Below are the code and all the weights of a small trained network. Each question names an input and a class and asks about switching units off, where a switched-off unit gives its printed mean instead of its output.

import numpy as np


def w(rows, s, z=0):
    codes = np.array(rows[::2]) - 128.0
    scale = np.full(codes.shape[1], s)
    scale[-1] = z or s
    return codes * scale


def f(y):
    return np.maximum(y, 0)


def log_softmax(a):
    a = a - a.max(-1, keepdims=True)
    return a - np.log(np.exp(a).sum(-1, keepdims=True))


def net(x, mask):
    res = np.array(x, float).reshape(1, 4) / 4 @ E
    y = f(res @ A[0][:, :-1].T + A[0][:, -1])
    res = res + np.where(mask, y, B[0][:, -1]) @ B[0][:, :-1]
    return log_softmax(res[-1] @ U[:, :-1].T + U[:, -1])


A, B = {}, {}
E = w([
[130,127,129],'x0',
[79,126,254],'x1',
[243,113,181],'x2',
[114,6,107],'x3',
],0.0081)
A[0] = w([
[191,78,171,75],'neuron 0',
[214,146,145,135],'neuron 1',
[97,120,179,66],'neuron 2',
[67,140,102,48],'neuron 3',
[105,125,170,71],'neuron 4',
[121,249,137,109],'neuron 5',
[96,97,220,64],'neuron 6',
[115,127,153,88],'neuron 7',
[94,125,191,87],'neuron 8',
[65,35,110,95],'neuron 9',
[118,64,104,93],'neuron 10',
[164,121,148,75],'neuron 11',
[203,151,150,95],'neuron 12',
[168,7,141,63],'neuron 13',
[200,111,156,28],'neuron 14',
[83,133,102,71],'neuron 15',
[104,162,212,87],'neuron 16',
[81,138,63,111],'neuron 17',
[167,128,140,88],'neuron 18',
[190,114,141,94],'neuron 19',
[106,22,106,78],'neuron 20',
[154,236,99,60],'neuron 21',
[75,186,108,118],'neuron 22',
[167,121,145,232],'neuron 23',
[169,129,150,77],'neuron 24',
[196,126,67,75],'neuron 25',
[88,67,108,109],'neuron 26',
[61,100,108,146],'neuron 27',
[126,126,127,110],'neuron 28',
[197,115,137,60],'neuron 29',
[55,135,138,107],'neuron 30',
[101,107,200,87],'neuron 31',
[126,125,124,255],'neuron 32',
[148,133,65,60],'neuron 33',
],0.015,0.0092)
B[0] = w([
[45,103,150,181],'neuron 0',
[71,82,146,205],'neuron 1',
[136,73,66,157],'neuron 2',
[2,37,169,154],'neuron 3',
[112,56,59,149],'neuron 4',
[214,60,182,222],'neuron 5',
[141,115,75,193],'neuron 6',
[130,116,117,138],'neuron 7',
[163,111,62,176],'neuron 8',
[167,105,168,210],'neuron 9',
[191,129,145,175],'neuron 10',
[95,78,131,143],'neuron 11',
[90,93,141,181],'neuron 12',
[175,106,158,205],'neuron 13',
[79,82,136,155],'neuron 14',
[56,82,148,150],'neuron 15',
[145,85,94,197],'neuron 16',
[70,91,137,195],'neuron 17',
[92,74,142,146],'neuron 18',
[80,86,143,166],'neuron 19',
[208,108,156,204],'neuron 20',
[203,67,139,188],'neuron 21',
[100,79,169,187],'neuron 22',
[75,186,130,235],'neuron 23',
[114,96,127,148],'neuron 24',
[114,91,72,182],'neuron 25',
[146,122,150,185],'neuron 26',
[79,136,147,201],'neuron 27',
[136,126,128,128],'neuron 28',
[60,98,137,157],'neuron 29',
[100,109,142,177],'neuron 30',
[153,116,53,183],'neuron 31',
[95,241,138,254],'neuron 32',
[150,36,20,162],'neuron 33',
],0.0099,0.0093)
U = w([
[65,86,207,71],'0',
[169,88,11,134],'1',
[236,93,252,86],'2',
[135,134,162,250],'3',
[127,244,180,147],'4',
[192,231,103,63],'5',
],0.012,0.018)

Each question gives the input, the list of numbers given to net, and the class t.
The units are the neurons (one row each of A and B). Each row of codes is followed by its name. A weight is (code - 128) times the scale printed after its matrix; where a second scale follows, it is the last column's (A, B and U).
mask holds one flag per neuron, in row order. A switched-off neuron (its flag False) gives its mean, the last column of its row in B, instead of its output. The means were averaged over made-up inputs and are rounded, as every weight is.
A unit's drop is (log p(t) with every unit on - log p(t) with that unit switched off) / (log p(t) with every unit on - log p(t) with every unit switched off).
The circuit of an input: a set's keep is (log p(t) with only the set's units on - log p(t) with every unit switched off) / (log p(t) with every unit on - log p(t) with every unit switched off). Starting from the 12 units with the biggest drops (on a tie, the unit counted first), units are removed one at a time, each time the one whose removal leaves the highest keep (on an exact tie, the one counted first), for as long as the keep stays at least 0.8.
circuit, biggest first: the units of the circuit, biggest drop first
most important unit: the unit with the biggest drop
k most important neurons: the k neurons with the biggest drops, biggest first
drop when u is switched off: that unit's drop, to one decimal
input [5,1,-1,5], class 2: 2 most important neurons => (neuron 20; neuron 9)
input [2,-3,-2,4], class 2: circuit, biggest first => (neuron 20; neuron 9; neuron 10)
input [-5,1,7,7], class 0: most important unit => neuron 0
input [-6,-8,-8,-1], class 0: circuit, biggest first => (neuron 3; neuron 17)
input [1,8,2,8], class 1: circuit, biggest first => (neuron 31; neuron 6)
input [4,-6,8,8], class 0: circuit, biggest first => (neuron 0; neuron 29)
input [0,-1,-3,-6], class 2: 2 most important neurons => (neuron 5; neuron 21)
input [1,8,8,-6], class 0: 2 most important neurons => (neuron 1; neuron 0)
input [5,-2,6,6], class 0: 2 most important neurons => (neuron 0; neuron 5)
input [-1,-5,-5,5], class 0: 3 most important neurons => (neuron 17; neuron 27; neuron 3)
input [7,7,-4,7], class 1: 2 most important neurons => (neuron 31; neuron 6)
input [0,6,6,-1], class 0: 2 most important neurons => (neuron 0; neuron 1)
input [4,4,5,-1], class 0: drop when neuron 0 is switched off => 0.3
input [-3,-7,1,-8], class 2: circuit, biggest first => (neuron 5)
input [-3,2,3,-6], class 2: drop when neuron 21 is switched off => 0.2
input [-2,7,-6,2], class 1: drop when neuron 4 is switched off => 0.1
